Below are the code and all the weights of a small trained network. Each question names an input and a class and asks about switching units off, where a switched-off unit gives its printed mean instead of its output.

import numpy as np


def w(rows, s, z=0):
    codes = np.array(rows[::2]) - 128.0
    scale = np.full(codes.shape[1], s)
    scale[-1] = z or s
    return codes * scale


def f(y):
    return y / 2 * (1 + np.tanh(0.7978845608 * (y + 0.044715 * y**3)))


def log_softmax(a):
    a = a - a.max(-1, keepdims=True)
    return a - np.log(np.exp(a).sum(-1, keepdims=True))


def net(x, mask):
    res = np.array(x, float).reshape(1, 5) / 4 @ E
    y = f(res @ A[0][:, :-1].T + A[0][:, -1])
    res = res + np.where(mask, y, B[0][:, -1]) @ B[0][:, :-1]
    return log_softmax(res[-1] @ U[:, :-1].T + U[:, -1])


A, B = {}, {}
E = w([
[49,133,180,218,148,52,230,110,80,236],'x0',
[211,238,133,124,23,32,79,89,163,106],'x1',
[139,122,104,213,73,63,179,178,124,63],'x2',
[49,16,34,91,144,67,171,247,118,72],'x3',
[222,65,205,231,47,229,185,243,254,62],'x4',
],0.0039)
A[0] = w([
[68,57,167,139,158,211,189,154,142,128,106],'N1',
[196,70,157,213,24,132,192,208,218,40,200],'N2',
[93,84,229,211,174,208,203,137,100,140,86],'N3',
[95,153,45,30,194,133,61,30,35,134,113],'N4',
[68,29,111,121,177,190,169,181,170,98,84],'N5',
[67,67,145,154,183,221,198,193,138,119,123],'N6',
[50,84,201,180,150,150,208,160,110,146,124],'N7',
[207,91,112,202,52,85,135,210,206,15,237],'N8',
[192,120,105,198,43,103,159,223,237,24,249],'N9',
[92,126,84,51,202,93,39,36,49,127,118],'N10',
[76,125,52,23,159,26,99,102,54,124,230],'N11',
[215,203,239,118,62,217,24,32,208,112,189],'N12',
[28,82,3,151,152,30,152,147,55,152,227],'N13',
[105,91,231,232,183,180,201,136,134,130,37],'N14',
[192,221,210,177,48,51,124,59,91,188,219],'N15',
],0.0039,0.0016)
B[0] = w([
[208,61,77,229,188,120,127,124,208,172,157],'N1',
[45,143,46,47,84,254,13,211,54,52,241],'N2',
[224,35,38,172,250,219,82,210,234,156,165],'N3',
[33,111,46,51,83,208,58,216,78,39,222],'N4',
[171,101,161,251,197,93,207,84,165,226,165],'N5',
[214,56,112,216,213,106,145,106,217,202,173],'N6',
[211,65,103,228,194,79,198,98,203,174,163],'N7',
[29,124,53,26,62,229,8,246,70,50,231],'N8',
[42,155,56,26,66,250,35,199,65,31,241],'N9',
[66,147,90,52,67,194,44,196,47,19,211],'N10',
[26,226,140,64,39,148,51,156,26,53,229],'N11',
[31,227,225,169,37,68,224,28,37,164,251],'N12',
[57,247,187,70,42,67,148,61,51,105,221],'N13',
[230,18,43,179,234,224,91,198,191,101,155],'N14',
[84,200,240,233,19,43,201,35,40,196,227],'N15',
],0.0036,0.0035)
U = w([
[222,2,24,203,212,193,139,200,217,193,4],'0',
[105,217,197,204,55,33,229,33,68,214,195],'1',
[64,154,22,12,53,227,43,224,57,29,160],'2',
],0.0039,0.0023)

Each question gives the input, the list of numbers given to net, and the class t.
The units are the neurons (one row each of A and B). Each row of codes is followed by its name. A weight is (code - 128) times the scale printed after its matrix; where a second scale follows, it is the last column's (A, B and U).
mask holds one flag per neuron, in row order. A switched-off neuron (its flag False) gives its mean, the last column of its row in B, instead of its output. The means were averaged over made-up inputs and are rounded, as every weight is.
A unit's drop is (log p(t) with every unit on - log p(t) with that unit switched off) / (log p(t) with every unit on - log p(t) with every unit switched off).
The circuit of an input: a set's keep is (log p(t) with only the set's units on - log p(t) with every unit switched off) / (log p(t) with every unit on - log p(t) with every unit switched off). Starting from the 12 units with the biggest drops (on a tie, the unit counted first), units are removed one at a time, each time the one whose removal leaves the highest keep (on an exact tie, the one counted first), for as long as the keep stays at least 0.8.
units of the circuit, in order: the units of the circuit, biggest drop first
unit that matters most: the unit with the biggest drop
k most important neurons: the k neurons with the biggest drops, biggest first
drop when u is switched off: that unit's drop, to one decimal
input [1,-6,-3,-7,1], class 0: units of the circuit, in order : [N3; N13; N14; N11]
input [0,1,-3,-5,4], class 1: units of the circuit, in order : [N12; N4]
input [-1,4,-6,0,3], class 1: units of the circuit, in order : [N12; N4; N10]
input [-1,1,-8,8,7], class 0: unit that matters most : N5
input [-2,-8,3,7,-2], class 1: 2 most important neurons : [N13; N5]
input [7,-7,-4,-6,-8], class 2: 2 most important neurons : [N4; N10]
input [-5,6,-5,-4,0], class 1: drop when N12 is switched off : 0.3
input [7,1,-7,7,6], class 0: drop when N14 is switched off : 0.0
input [3,-6,5,6,-2], class 1: drop when N3 is switched off : -0.1
input [-4,-6,1,3,0], class 0: drop when N5 is switched off : 0.1
